Here is a tiny trained network, its code and every weight. The questions are about switching its units off for an input and a class, where a switched-off unit gives its printed mean instead of its output.

import numpy as np


def w(rows, s, z=0):
    codes = np.array(rows[::2]) - 128.0
    scale = np.full(codes.shape[1], s)
    scale[-1] = z or s
    return codes * scale


def f(y):
    return np.maximum(y, 0)


def log_softmax(a):
    a = a - a.max(-1, keepdims=True)
    return a - np.log(np.exp(a).sum(-1, keepdims=True))


def net(x, mask):
    res = np.array(x, float).reshape(1, 7) / 4 @ E
    y = f(res @ A[0][:, :-1].T + A[0][:, -1])
    res = res + np.where(mask, y, B[0][:, -1]) @ B[0][:, :-1]
    return log_softmax(res[-1] @ U[:, :-1].T + U[:, -1])


A, B = {}, {}
E = w([
[129,177,111,8,101,142,122,61,116],'x0',
[122,124,139,124,132,123,128,126,128],'x1',
[134,107,164,142,102,170,250,106,75],'x2',
[3,151,103,125,165,174,124,174,93],'x3',
[123,116,131,119,132,121,134,130,132],'x4',
[139,136,131,135,140,140,119,120,123],'x5',
[113,129,129,129,109,110,128,129,122],'x6',
],0.014)
A[0] = w([
[115,104,171,154,121,179,189,124,60,43],'N1',
[62,119,114,173,179,135,99,191,141,158],'N2',
[132,132,117,100,138,95,70,107,193,242],'N3',
[89,129,99,183,182,113,47,200,152,147],'N4',
[29,144,96,98,158,215,131,162,52,86],'N5',
[206,107,144,142,120,73,113,128,168,71],'N6',
[91,154,119,90,140,175,146,162,71,15],'N7',
[176,154,127,41,95,110,184,72,95,121],'N8',
[142,64,147,255,148,117,162,159,122,142],'N9',
[52,161,89,177,187,100,47,247,201,129],'N10',
[142,165,107,76,150,85,26,144,246,184],'N11',
[86,166,91,38,116,164,100,60,143,2],'N12',
[100,136,98,27,93,171,70,58,80,83],'N13',
[105,187,85,5,136,132,114,86,113,176],'N14',
[198,102,143,174,107,85,100,91,204,73],'N15',
[205,131,181,87,27,145,153,43,142,111],'N16',
[89,104,84,138,156,114,121,208,111,139],'N17',
[110,154,95,60,124,133,108,84,108,168],'N18',
[206,130,155,145,106,77,125,124,174,201],'N19',
[153,160,79,72,148,60,12,116,227,26],'N20',
[212,110,144,156,98,78,119,99,186,204],'N21',
],0.0068,0.0077)
B[0] = w([
[61,163,122,151,170,83,167,190,197,171],'N1',
[161,169,82,53,177,127,117,86,107,214],'N2',
[59,207,64,112,207,71,151,151,167,223],'N3',
[139,138,79,86,154,116,109,67,84,226],'N4',
[83,147,186,204,120,135,154,212,179,211],'N5',
[65,173,88,95,176,93,182,203,193,174],'N6',
[196,56,213,193,70,181,95,133,81,152],'N7',
[186,131,108,79,147,145,64,77,99,199],'N8',
[92,142,175,200,109,126,142,193,135,222],'N9',
[171,98,80,86,191,91,82,54,88,252],'N10',
[64,165,155,179,92,122,170,209,163,246],'N11',
[6,205,65,137,199,26,243,212,254,168],'N12',
[100,128,122,187,126,131,159,193,162,191],'N13',
[153,64,188,186,53,202,129,142,121,223],'N14',
[46,172,103,137,174,82,175,234,195,185],'N15',
[194,110,92,50,147,160,80,67,58,212],'N16',
[158,132,85,93,158,127,102,99,127,187],'N17',
[175,72,152,153,77,145,126,94,92,191],'N18',
[132,84,175,162,79,183,128,135,110,215],'N19',
[161,51,237,211,42,204,111,130,93,209],'N20',
[132,125,170,187,82,181,130,131,113,227],'N21',
],0.0076,0.013)
U = w([
[88,213,105,133,151,87,141,171,168,253],'0',
[146,59,186,170,69,155,114,140,106,8],'1',
[165,126,68,7,149,110,91,30,74,142],'2',
],0.018,0.0043)

Each question gives the input, the list of numbers given to net, and the class t.
The units are the neurons (one row each of A and B). Each row of codes is followed by its name. A weight is (code - 128) times the scale printed after its matrix; where a second scale follows, it is the last column's (A, B and U).
mask holds one flag per neuron, in row order. A switched-off neuron (its flag False) gives its mean, the last column of its row in B, instead of its output. The means were averaged over made-up inputs and are rounded, as every weight is.
A unit's drop is (log p(t) with every unit on - log p(t) with that unit switched off) / (log p(t) with every unit on - log p(t) with every unit switched off).
The circuit of an input: a set's keep is (log p(t) with only the set's units on - log p(t) with every unit switched off) / (log p(t) with every unit on - log p(t) with every unit switched off). Starting from the 12 units with the biggest drops (on a tie, the unit counted first), units are removed one at a time, each time the one whose removal leaves the highest keep (on an exact tie, the one counted first), for as long as the keep stays at least 0.8.
circuit, biggest first: the units of the circuit, biggest drop first
unit that matters most: the unit with the biggest drop
k most important neurons: the k neurons with the biggest drops, biggest first
drop of u: that unit's drop, to one decimal
input [3,4,-8,-2,-7,8,-3], class 1: unit that matters most	N20
input [-1,-4,0,-2,8,-3,-3], class 0: 2 most important neurons	[N20, N14]
input [-1,6,-3,-6,-4,-1,-8], class 0: 4 most important neurons	[N15, N6, N3, N14]
input [-4,-8,7,5,7,0,0], class 0: 2 most important neurons	[N1, N20]
input [3,-4,7,6,8,-5,3], class 1: 2 most important neurons	[N7, N3]
input [-3,3,8,3,5,2,4], class 0: 2 most important neurons	[N1, N20]
input [-1,6,-1,-7,-3,-6,-7], class 0: 2 most important neurons	[N15, N6]
input [-1,7,-1,-6,-2,2,-2], class 0: 3 most important neurons	[N15, N6, N14]
input [-3,3,5,1,1,5,-7], class 0: 3 most important neurons	[N20, N14, N1]
input [6,5,0,-8,-6,-2,6], class 1: 3 most important neurons	[N21, N10, N19]
input [-7,-4,-6,1,5,8,-7], class 2: 2 most important neurons	[N10, N4]
input [3,6,-5,0,-6,0,-7], class 1: 3 most important neurons	[N20, N14, N15]
input [6,-3,3,7,-2,2,-1], class 1: 2 most important neurons	[N14, N7]
input [-3,4,-2,-5,-1,-1,0], class 0: circuit, biggest first	[N15]
input [-3,-3,8,1,-2,0,6], class 0: 4 most important neurons	[N1, N20, N14, N19]
input [7,-2,4,6,5,-2,4], class 1: 2 most important neurons	[N14, N7]
input [8,7,-4,-7,6,-6,7], class 1: drop of N20	0.4
input [1,8,1,-8,-8,-2,3], class 2: drop of N14	0.4
input [4,-5,2,-2,6,-4,-8], class 2: drop of N20	0.2
input [-2,4,0,4,-6,-1,-6], class 2: unit that matters most	N11
input [6,4,-8,-8,7,-8,-7], class 1: drop of N20	2.6
